Below is a small trained network, with its code and all its weights. Each question gives an input and a class and asks what happens when units are switched off, that is, made to give their printed mean instead of their output.

import numpy as np


def w(rows, s, z=0):
    codes = np.array(rows[::2]) - 128.0
    scale = np.full(codes.shape[1], s)
    scale[-1] = z or s
    return codes * scale


def f(y):
    return y / 2 * (1 + np.tanh(0.7978845608 * (y + 0.044715 * y**3)))


def log_softmax(a):
    a = a - a.max(-1, keepdims=True)
    return a - np.log(np.exp(a).sum(-1, keepdims=True))


def net(x, mask):
    res = np.array(x, float).reshape(1, 3) / 4 @ E
    y = f(res @ A[0][:, :-1].T + A[0][:, -1])
    res = res + np.where(mask, y, B[0][:, -1]) @ B[0][:, :-1]
    return log_softmax(res[-1] @ U[:, :-1].T + U[:, -1])


A, B = {}, {}
E = w([
[233,168,43,121,77,218],'x0',
[195,254,200,129,166,97],'x1',
[184,113,109,239,75,34],'x2',
],0.0056)
A[0] = w([
[74,25,51,133,104,155,42],'N0',
[92,55,86,125,97,139,65],'N1',
[52,84,172,129,153,53,117],'N2',
[172,221,193,116,144,98,1],'N3',
[53,100,157,130,154,73,115],'N4',
[42,123,145,11,163,247,96],'N5',
[164,71,79,231,91,59,136],'N6',
[76,91,183,127,137,90,116],'N7',
[138,123,116,186,112,96,77],'N8',
[132,123,129,152,107,114,86],'N9',
[95,127,139,129,143,100,105],'N10',
[160,106,116,181,130,90,100],'N11',
[172,127,82,131,107,178,91],'N12',
[173,129,74,134,108,172,80],'N13',
[201,122,48,118,99,180,81],'N14',
[136,129,112,179,97,85,111],'N15',
[178,124,67,128,122,181,110],'N16',
],0.013,0.0024)
B[0] = w([
[160,179,166,199,243,117,213],'N0',
[136,160,166,166,192,113,179],'N1',
[120,124,112,174,60,180,215],'N2',
[146,147,158,195,231,109,191],'N3',
[121,134,114,166,67,152,197],'N4',
[129,91,106,4,130,73,254],'N5',
[128,98,117,21,136,78,235],'N6',
[132,130,120,157,75,156,185],'N7',
[133,119,114,79,137,124,157],'N8',
[134,137,127,111,121,108,133],'N9',
[141,136,117,136,101,141,144],'N10',
[117,112,127,70,140,130,163],'N11',
[106,135,132,147,83,151,174],'N12',
[121,107,134,162,88,154,175],'N13',
[115,124,122,175,60,158,207],'N14',
[116,130,123,59,135,128,167],'N15',
[111,128,111,158,85,149,183],'N16',
],0.026,0.0087)
U = w([
[126,55,96,1,131,70,186],'0',
[108,102,107,182,34,189,253],'1',
[172,171,209,183,250,94,35],'2',
],0.0095,0.00034)

Each question gives the input, the list of numbers given to net, and the class t.
The units are the neurons (one row each of A and B). Each row of codes is followed by its name. A weight is (code - 128) times the scale printed after its matrix; where a second scale follows, it is the last column's (A, B and U).
mask holds one flag per neuron, in row order. A switched-off neuron (its flag False) gives its mean, the last column of its row in B, instead of its output. The means were averaged over made-up inputs and are rounded, as every weight is.
A unit's drop is (log p(t) with every unit on - log p(t) with that unit switched off) / (log p(t) with every unit on - log p(t) with every unit switched off).
The circuit of an input: a set's keep is (log p(t) with only the set's units on - log p(t) with every unit switched off) / (log p(t) with every unit on - log p(t) with every unit switched off). Starting from the 12 units with the biggest drops (on a tie, the unit counted first), units are removed one at a time, each time the one whose removal leaves the highest keep (on an exact tie, the one counted first), for as long as the keep stays at least 0.8.
units of the circuit, in order: the units of the circuit, biggest drop first
k most important neurons: the k neurons with the biggest drops, biggest first
drop when u is switched off: that unit's drop, to one decimal
input [-6,-6,5], class 1: units of the circuit, in order => (N2)
input [2,-4,3], class 2: 2 most important neurons => (N5, N0)
input [5,8,8], class 0: 2 most important neurons => (N6, N0)
input [-7,-8,-5], class 2: 3 most important neurons => (N0, N1, N14)
input [-5,6,1], class 2: 2 most important neurons => (N3, N14)
input [8,-4,8], class 0: 4 most important neurons => (N6, N15, N2, N11)
input [5,6,4], class 2: 3 most important neurons => (N3, N5, N2)
input [2,-3,-2], class 2: 2 most important neurons => (N6, N2)
input [-8,-7,6], class 1: 4 most important neurons => (N2, N4, N5, N7)
input [-4,-4,2], class 1: 3 most important neurons => (N2, N3, N4)
input [3,3,-2], class 1: 4 most important neurons => (N0, N6, N1, N5)
input [7,5,7], class 0: 4 most important neurons => (N6, N2, N15, N11)
input [7,8,8], class 0: 4 most important neurons => (N6, N0, N15, N11)
input [1,8,-5], class 2: units of the circuit, in order => (N3)
input [-6,2,5], class 1: 2 most important neurons => (N5, N2)
input [2,-6,4], class 2: 2 most important neurons => (N0, N5)
input [1,4,2], class 2: drop when N5 is switched off => 1.0
input [-3,-8,-4], class 2: drop when N0 is switched off => 1.1
input [7,7,-6], class 1: drop when N14 is switched off => 1.6
input [6,0,-1], class 1: drop when N10 is switched off => 0.0
input [2,-5,3], class 2: units of the circuit, in order => (N0)
